Below are the code and all the weights of a small trained network. Each question names an input and a class and asks about switching units off, where a switched-off unit gives its printed mean instead of its output.

import numpy as np


def w(rows, s, z=0):
    codes = np.array(rows[::2]) - 128.0
    scale = np.full(codes.shape[1], s)
    scale[-1] = z or s
    return codes * scale


def f(y):
    return y / 2 * (1 + np.tanh(0.7978845608 * (y + 0.044715 * y**3)))


def log_softmax(a):
    a = a - a.max(-1, keepdims=True)
    return a - np.log(np.exp(a).sum(-1, keepdims=True))


def net(x, mask):
    res = np.array(x, float).reshape(1, 3) / 4 @ E
    y = f(res @ A[0][:, :-1].T + A[0][:, -1])
    res = res + np.where(mask, y, B[0][:, -1]) @ B[0][:, :-1]
    return log_softmax(res[-1] @ U[:, :-1].T + U[:, -1])


A, B = {}, {}
E = w([
[54,165,55,77,79,157,134,194],'x0',
[179,154,209,26,124,200,134,173],'x1',
[182,10,92,136,56,204,131,126],'x2',
],0.011)
A[0] = w([
[92,125,58,178,124,101,119,86,85],'n0',
[82,208,155,85,176,60,124,112,105],'n1',
[147,70,114,163,51,191,141,155,105],'n2',
[130,61,136,132,84,170,112,132,119],'n3',
[156,157,196,64,95,178,135,179,115],'n4',
[232,97,217,167,192,84,133,10,57],'n5',
[181,74,88,130,70,169,122,101,107],'n6',
[74,93,89,167,105,82,100,77,127],'n7',
[104,137,72,188,89,54,121,124,111],'n8',
[53,175,51,96,77,158,150,201,110],'n9',
[104,108,46,175,115,98,116,121,115],'n10',
[148,147,191,79,93,167,129,175,97],'n11',
[185,174,148,74,99,102,86,159,96],'n12',
[179,143,135,64,106,128,115,124,87],'n13',
[62,140,66,82,101,145,117,159,84],'n14',
[67,160,63,78,76,133,154,155,89],'n15',
[133,121,111,147,147,125,99,154,84],'n16',
[160,37,70,93,76,141,132,133,98],'n17',
[116,129,115,130,136,148,124,120,251],'n18',
[96,235,133,136,180,94,117,155,88],'n19',
[142,144,145,116,152,177,121,151,94],'n20',
],0.013,0.019)
B[0] = w([
[152,124,196,94,105,146,220,65,179],'n0',
[52,204,124,205,182,90,161,200,193],'n1',
[78,179,122,211,161,124,133,164,184],'n2',
[95,204,127,166,155,96,120,130,174],'n3',
[180,115,128,67,173,160,210,75,202],'n4',
[170,44,197,164,35,81,24,100,218],'n5',
[67,185,116,200,177,81,143,158,185],'n6',
[155,106,125,82,155,212,171,114,198],'n7',
[194,114,156,104,181,172,196,102,193],'n8',
[184,79,156,153,43,104,33,120,199],'n9',
[180,151,201,78,161,156,173,82,189],'n10',
[176,89,174,126,168,166,200,52,179],'n11',
[154,127,156,164,128,154,178,101,152],'n12',
[154,102,193,161,117,142,179,97,148],'n13',
[142,56,215,158,78,88,87,95,164],'n14',
[170,59,198,159,47,53,72,92,172],'n15',
[120,73,226,194,42,67,204,44,121],'n16',
[69,187,131,212,146,99,148,155,181],'n17',
[113,158,11,42,194,180,72,189,249],'n18',
[68,210,105,220,162,75,143,130,184],'n19',
[141,124,186,134,114,150,160,91,142],'n20',
],0.011,0.019)
U = w([
[41,179,128,193,154,108,167,131,104],'0',
[203,125,138,87,149,170,240,82,117],'1',
[183,88,142,153,81,101,33,100,141],'2',
[109,150,53,5,168,183,60,190,253],'3',
[121,107,92,112,95,113,156,115,86],'4',
[81,92,92,80,97,126,158,140,81],'5',
],0.015,0.012)

Each question gives the input, the list of numbers given to net, and the class t.
The units are the neurons (one row each of A and B). Each row of codes is followed by its name. A weight is (code - 128) times the scale printed after its matrix; where a second scale follows, it is the last column's (A, B and U).
mask holds one flag per neuron, in row order. A switched-off neuron (its flag False) gives its mean, the last column of its row in B, instead of its output. The means were averaged over made-up inputs and are rounded, as every weight is.
A unit's drop is (log p(t) with every unit on - log p(t) with that unit switched off) / (log p(t) with every unit on - log p(t) with every unit switched off).
The circuit of an input: a set's keep is (log p(t) with only the set's units on - log p(t) with every unit switched off) / (log p(t) with every unit on - log p(t) with every unit switched off). Starting from the 12 units with the biggest drops (on a tie, the unit counted first), units are removed one at a time, each time the one whose removal leaves the highest keep (on an exact tie, the one counted first), for as long as the keep stays at least 0.8.
units of the circuit, in order: the units of the circuit, biggest drop first
k most important neurons: the k neurons with the biggest drops, biggest first
drop of u: that unit's drop, to one decimal
input [-7,-3,2], class 2: units of the circuit, in order => n5
input [6,-5,5], class 2: 2 most important neurons => n9; n15
input [3,-5,5], class 0: 2 most important neurons => n17; n2
input [-6,-6,-5], class 1: 3 most important neurons => n8; n7; n9
input [-6,-5,6], class 0: 3 most important neurons => n6; n9; n17
input [-1,7,-8], class 0: 2 most important neurons => n1; n19
input [7,-6,-5], class 2: 2 most important neurons => n9; n15
input [-4,-3,4], class 0: 2 most important neurons => n9; n6
input [3,-6,7], class 0: 3 most important neurons => n17; n2; n6
input [-8,-7,-3], class 2: 2 most important neurons => n5; n4
input [0,-3,1], class 3: drop of n11 => 0.1
input [-3,-3,0], class 3: drop of n11 => 0.2
input [3,1,0], class 3: drop of n5 => 0.8
input [8,-6,0], class 2: units of the circuit, in order => n9
